Below is a small trained network, with its code and all its weights. Each question gives an input and a class and asks what happens when units are switched off, that is, made to give their printed mean instead of their output.

import numpy as np


def w(rows, s, z=0):
    codes = np.array(rows[::2]) - 128.0
    scale = np.full(codes.shape[1], s)
    scale[-1] = z or s
    return codes * scale


def norm(h):
    return h / np.sqrt((h * h).mean(-1, keepdims=True) + 1e-5)


def f(y):
    return y / 2 * (1 + np.tanh(0.7978845608 * (y + 0.044715 * y**3)))


def log_softmax(a):
    a = a - a.max(-1, keepdims=True)
    return a - np.log(np.exp(a).sum(-1, keepdims=True))


def net(x, mask):
    res = np.array(x, float).reshape(1, 3) / 4 @ E
    u = 0
    for l in range(4):
        y = f(norm(res) @ A[l][:, :-1].T + A[l][:, -1])
        res = res + np.where(mask[u : u + 6], y, B[l][:, -1]) @ B[l][:, :-1]
        u += 6
    return log_softmax(norm(res)[-1] @ U[:, :-1].T + U[:, -1])


A, B = {}, {}
E = w([
[108,151,20,146,192,134],'x0',
[67,124,192,140,255,153],'x1',
[84,59,113,107,149,88],'x2',
],0.0092)
A[0] = w([
[150,9,151,113,161,158,196],'0.n0',
[212,36,86,2,91,144,135],'0.n1',
[86,83,137,140,99,132,123],'0.n2',
[87,126,166,127,189,136,155],'0.n3',
[171,96,175,106,186,192,100],'0.n4',
[186,142,138,117,140,210,5],'0.n5',
],0.0087,0.002)
B[0] = w([
[12,138,144,172,205,129,220],'0.n0',
[26,124,168,79,99,214,253],'0.n1',
[199,110,99,254,205,122,156],'0.n2',
[154,93,107,74,91,221,225],'0.n3',
[131,147,55,56,98,94,181],'0.n4',
[115,116,169,236,81,90,137],'0.n5',
],0.0081,0.0043)
A[1] = w([
[97,39,234,207,236,118,247],'1.n0',
[144,183,126,98,185,89,177],'1.n1',
[243,217,39,17,219,94,199],'1.n2',
[54,76,178,178,63,226,212],'1.n3',
[253,230,169,142,110,247,201],'1.n4',
[10,9,180,162,96,85,21],'1.n5',
],0.0055,0.0013)
B[1] = w([
[145,98,152,70,49,143,240],'1.n0',
[2,141,206,184,137,138,129],'1.n1',
[95,123,201,143,130,35,171],'1.n2',
[161,117,73,126,201,84,254],'1.n3',
[70,26,132,196,205,223,220],'1.n4',
[233,101,65,182,77,179,217],'1.n5',
],0.0076,0.0046)
A[2] = w([
[161,237,184,118,178,190,154],'2.n0',
[116,52,56,84,140,33,185],'2.n1',
[187,241,164,213,129,185,10],'2.n2',
[132,252,106,190,83,177,214],'2.n3',
[152,3,15,62,169,208,224],'2.n4',
[152,236,94,108,205,54,149],'2.n5',
],0.0063,0.0014)
B[2] = w([
[142,3,73,67,131,95,132],'2.n0',
[126,62,130,214,167,171,160],'2.n1',
[142,82,120,254,157,186,133],'2.n2',
[41,73,132,95,163,132,140],'2.n3',
[105,167,166,170,150,150,254],'2.n4',
[91,167,134,156,87,42,130],'2.n5',
],0.0091,0.0096)
A[3] = w([
[100,176,122,254,40,127,252],'3.n0',
[71,228,123,228,181,113,174],'3.n1',
[186,113,210,100,72,192,118],'3.n2',
[102,184,236,138,254,178,149],'3.n3',
[46,172,96,86,129,145,153],'3.n4',
[243,100,227,117,145,178,105],'3.n5',
],0.0071,0.0035)
B[3] = w([
[217,151,179,28,202,117,224],'3.n0',
[139,85,148,193,22,64,204],'3.n1',
[2,146,67,128,249,65,189],'3.n2',
[214,154,94,88,54,100,253],'3.n3',
[84,200,146,38,128,60,159],'3.n4',
[104,185,30,194,51,7,180],'3.n5',
],0.007,0.0076)
U = w([
[134,50,117,195,145,205,150],'0',
[101,153,96,10,132,177,156],'1',
[91,130,86,168,113,4,108],'2',
[206,168,152,136,83,114,142],'3',
[181,129,153,105,176,106,4],'4',
],0.018,0.013)

Each question gives the input, the list of numbers given to net, and the class t.
The units are the neurons (one row each of A and B). Each row of codes is followed by its name. A weight is (code - 128) times the scale printed after its matrix; where a second scale follows, it is the last column's (A, B and U).
mask holds one flag per neuron, layer by layer. A switched-off neuron (its flag False) gives its mean, the last column of its row in B, instead of its output. The means were averaged over made-up inputs and are rounded, as every weight is.
A unit's drop is (log p(t) with every unit on - log p(t) with that unit switched off) / (log p(t) with every unit on - log p(t) with every unit switched off).
The circuit of an input: a set's keep is (log p(t) with only the set's units on - log p(t) with every unit switched off) / (log p(t) with every unit on - log p(t) with every unit switched off). Starting from the 12 units with the biggest drops (on a tie, the unit counted first), units are removed one at a time, each time the one whose removal leaves the highest keep (on an exact tie, the one counted first), for as long as the keep stays at least 0.8.
circuit, biggest first: the units of the circuit, biggest drop first
most important unit: the unit with the biggest drop
k most important neurons: the k neurons with the biggest drops, biggest first
top k neurons in layer l: the k neurons of layer l with the biggest drops, biggest first
input [3,0,0], class 3: most important unit	1.n2
input [-8,1,5], class 2: circuit, biggest first	(3.n5 3.n2)
input [-2,-6,-7], class 0: 3 most important neurons	(1.n4 2.n2 0.n4)
input [-7,-7,3], class 1: 3 most important neurons	(0.n1 3.n1 3.n2)
input [6,7,-5], class 1: 2 most important neurons	(0.n3 2.n0)
input [6,-8,-8], class 0: circuit, biggest first	(1.n4 3.n3)
input [7,8,-3], class 1: 3 most important neurons	(0.n3 3.n5 1.n3)
input [8,6,1], class 2: 4 most important neurons	(0.n1 3.n1 2.n5 1.n2)
input [-2,-1,2], class 3: 4 most important neurons	(1.n3 2.n4 0.n1 1.n4)
input [-4,0,-4], class 0: top 3 neurons in layer 2	(2.n2 2.n4 2.n0)
input [-4,-7,7], class 0: 4 most important neurons	(1.n3 2.n1 0.n2 3.n3)
input [2,-6,-6], class 0: 4 most important neurons	(1.n4 2.n2 0.n4 1.n0)
input [-8,-4,-8], class 0: 3 most important neurons	(1.n4 2.n2 1.n0)
input [-3,1,-4], class 0: top 4 neurons in layer 2	(2.n2 2.n4 2.n0 2.n5)
input [-8,-2,3], class 2: 2 most important neurons	(3.n2 3.n5)
input [3,-3,2], class 3: most important unit	2.n4
input [-6,6,2], class 1: top 3 neurons in layer 0	(0.n4 0.n3 0.n0)
input [-1,3,0], class 3: 3 most important neurons	(0.n1 3.n3 2.n4)
input [-7,7,1], class 1: 3 most important neurons	(3.n1 0.n4 0.n3)
input [-5,0,-7], class 0: most important unit	2.n2
input [-3,-1,2], class 3: top 3 neurons in layer 0	(0.n1 0.n0 0.n5)
input [-2,1,-1], class 3: 3 most important neurons	(0.n3 1.n0 0.n5)
input [-8,4,-8], class 0: 3 most important neurons	(1.n4 2.n2 1.n2)
input [-8,5,-6], class 2: top 2 neurons in layer 3	(3.n5 3.n2)
input [1,3,-2], class 3: top 3 neurons in layer 1	(1.n2 1.n0 1.n4)
input [-7,2,-6], class 2: top 2 neurons in layer 2	(2.n1 2.n4)
input [3,-8,7], class 1: circuit, biggest first	(0.n1)
input [7,7,4], class 1: top 2 neurons in layer 1	(1.n3 1.n0)
